Below are the code and all the weights of a small trained network. Each question names an input and a class and asks about switching units off, where a switched-off unit gives its printed mean instead of its output.

import numpy as np


def w(rows, s, z=0):
    codes = np.array(rows[::2]) - 128.0
    scale = np.full(codes.shape[1], s)
    scale[-1] = z or s
    return codes * scale


def f(y):
    return y / 2 * (1 + np.tanh(0.7978845608 * (y + 0.044715 * y**3)))


def log_softmax(a):
    a = a - a.max(-1, keepdims=True)
    return a - np.log(np.exp(a).sum(-1, keepdims=True))


def net(x, mask):
    res = np.array(x, float).reshape(1, 6) / 4 @ E
    y = f(res @ A[0][:, :-1].T + A[0][:, -1])
    res = res + np.where(mask, y, B[0][:, -1]) @ B[0][:, :-1]
    return log_softmax(res[-1] @ U[:, :-1].T + U[:, -1])


A, B = {}, {}
E = w([
[170,107,163,52,205],'x0',
[132,119,124,117,119],'x1',
[138,133,40,156,184],'x2',
[128,133,129,130,134],'x3',
[127,124,123,121,121],'x4',
[49,1,130,135,162],'x5',
],0.0099)
A[0] = w([
[73,165,73,209,67,79],'N1',
[170,239,103,123,171,120],'N2',
[203,160,128,116,88,91],'N3',
[122,114,139,90,78,253],'N4',
[195,95,56,162,148,17],'N5',
[86,92,197,181,198,135],'N6',
[116,102,112,200,60,117],'N7',
[101,68,111,134,140,71],'N8',
[120,116,89,158,76,82],'N9',
[84,96,115,121,151,72],'N10',
[131,110,222,76,46,213],'N11',
[176,168,119,90,105,56],'N12',
[119,124,123,170,78,39],'N13',
[113,120,192,129,91,58],'N14',
[184,153,93,123,84,121],'N15',
[140,141,27,131,171,151],'N16',
[188,93,128,112,248,141],'N17',
[137,146,142,48,183,47],'N18',
[112,145,127,52,172,53],'N19',
[122,62,139,145,139,68],'N20',
],0.012,0.0064)
B[0] = w([
[166,157,120,67,150,237],'N1',
[87,117,132,124,89,237],'N2',
[112,118,139,148,106,183],'N3',
[100,121,85,156,184,216],'N4',
[249,84,191,155,134,148],'N5',
[124,126,111,128,102,199],'N6',
[148,154,127,90,147,215],'N7',
[80,68,163,123,66,177],'N8',
[157,156,149,98,162,164],'N9',
[124,98,149,138,76,159],'N10',
[157,140,102,169,157,255],'N11',
[118,106,142,112,88,162],'N12',
[170,112,186,90,140,148],'N13',
[193,75,154,157,119,151],'N14',
[99,101,126,125,101,178],'N15',
[129,102,134,199,162,216],'N16',
[119,161,125,115,153,225],'N17',
[139,138,139,98,127,163],'N18',
[176,122,147,84,130,145],'N19',
[113,121,161,106,79,166],'N20',
],0.013,0.0084)
U = w([
[190,167,157,8,178,83],'0',
[123,132,150,135,32,54],'1',
[117,167,84,143,173,254],'2',
[134,153,60,134,162,222],'3',
[195,138,148,222,172,7],'4',
],0.012,0.0077)

Each question gives the input, the list of numbers given to net, and the class t.
The units are the neurons (one row each of A and B). Each row of codes is followed by its name. A weight is (code - 128) times the scale printed after its matrix; where a second scale follows, it is the last column's (A, B and U).
mask holds one flag per neuron, in row order. A switched-off neuron (its flag False) gives its mean, the last column of its row in B, instead of its output. The means were averaged over made-up inputs and are rounded, as every weight is.
A unit's drop is (log p(t) with every unit on - log p(t) with that unit switched off) / (log p(t) with every unit on - log p(t) with every unit switched off).
The circuit of an input: a set's keep is (log p(t) with only the set's units on - log p(t) with every unit switched off) / (log p(t) with every unit on - log p(t) with every unit switched off). Starting from the 12 units with the biggest drops (on a tie, the unit counted first), units are removed one at a time, each time the one whose removal leaves the highest keep (on an exact tie, the one counted first), for as long as the keep stays at least 0.8.
circuit, biggest first: the units of the circuit, biggest drop first
unit that matters most: the unit with the biggest drop
top k neurons: the k neurons with the biggest drops, biggest first
drop of u: that unit's drop, to one decimal
input [0,-7,8,-2,-4,4], class 4: unit that matters most => N5
input [2,5,5,5,-6,7], class 1: circuit, biggest first => N8, N10
input [-6,-2,-4,0,-8,3], class 0: top 4 neurons => N1, N7, N16, N13
input [2,3,-4,-7,6,-6], class 2: top 3 neurons => N11, N4, N8
input [6,-5,8,-2,-2,-8], class 1: circuit, biggest first => N2, N12
input [1,-1,5,0,-8,4], class 4: circuit, biggest first => N16, N1
input [3,-1,-3,-4,-6,-6], class 1: circuit, biggest first => N2, N1
input [6,-5,-7,-4,-8,-7], class 1: top 3 neurons => N2, N12, N3
input [4,3,-6,-3,-6,6], class 1: top 2 neurons => N20, N8
input [6,-6,7,5,-2,1], class 4: top 2 neurons => N16, N5
input [4,-1,8,-1,-8,3], class 4: circuit, biggest first => N5, N16
input [-5,6,-8,0,3,-5], class 4: top 2 neurons => N11, N14
input [-4,4,-6,-3,-4,2], class 4: top 2 neurons => N14, N11
input [-7,2,2,-4,-4,8], class 1: circuit, biggest first => N8
input [5,3,6,1,8,0], class 4: top 4 neurons => N16, N5, N1, N7
input [-6,2,7,4,2,-2], class 4: top 3 neurons => N16, N5, N17
input [-1,7,-8,-5,7,5], class 4: top 2 neurons => N11, N14
input [-3,-6,-8,6,-2,-2], class 4: top 2 neurons => N14, N11
input [-7,2,-5,3,2,-6], class 0: top 2 neurons => N1, N13
input [-6,6,-6,-6,0,5], class 0: top 3 neurons => N7, N16, N13
input [-8,6,7,-7,-2,-8], class 0: circuit, biggest first => N1
input [1,4,-6,7,5,8], class 1: top 2 neurons => N8, N20
input [-1,4,-5,0,-6,1], class 4: drop of N4 => -0.1
input [-7,-3,1,-3,-7,7], class 0: drop of N1 => 0.5
input [2,4,7,-3,1,-4], class 4: drop of N11 => -0.1
input [4,-2,0,3,0,5], class 1: drop of N6 => 0.2
input [-7,2,-5,7,1,-6], class 0: circuit, biggest first => N1
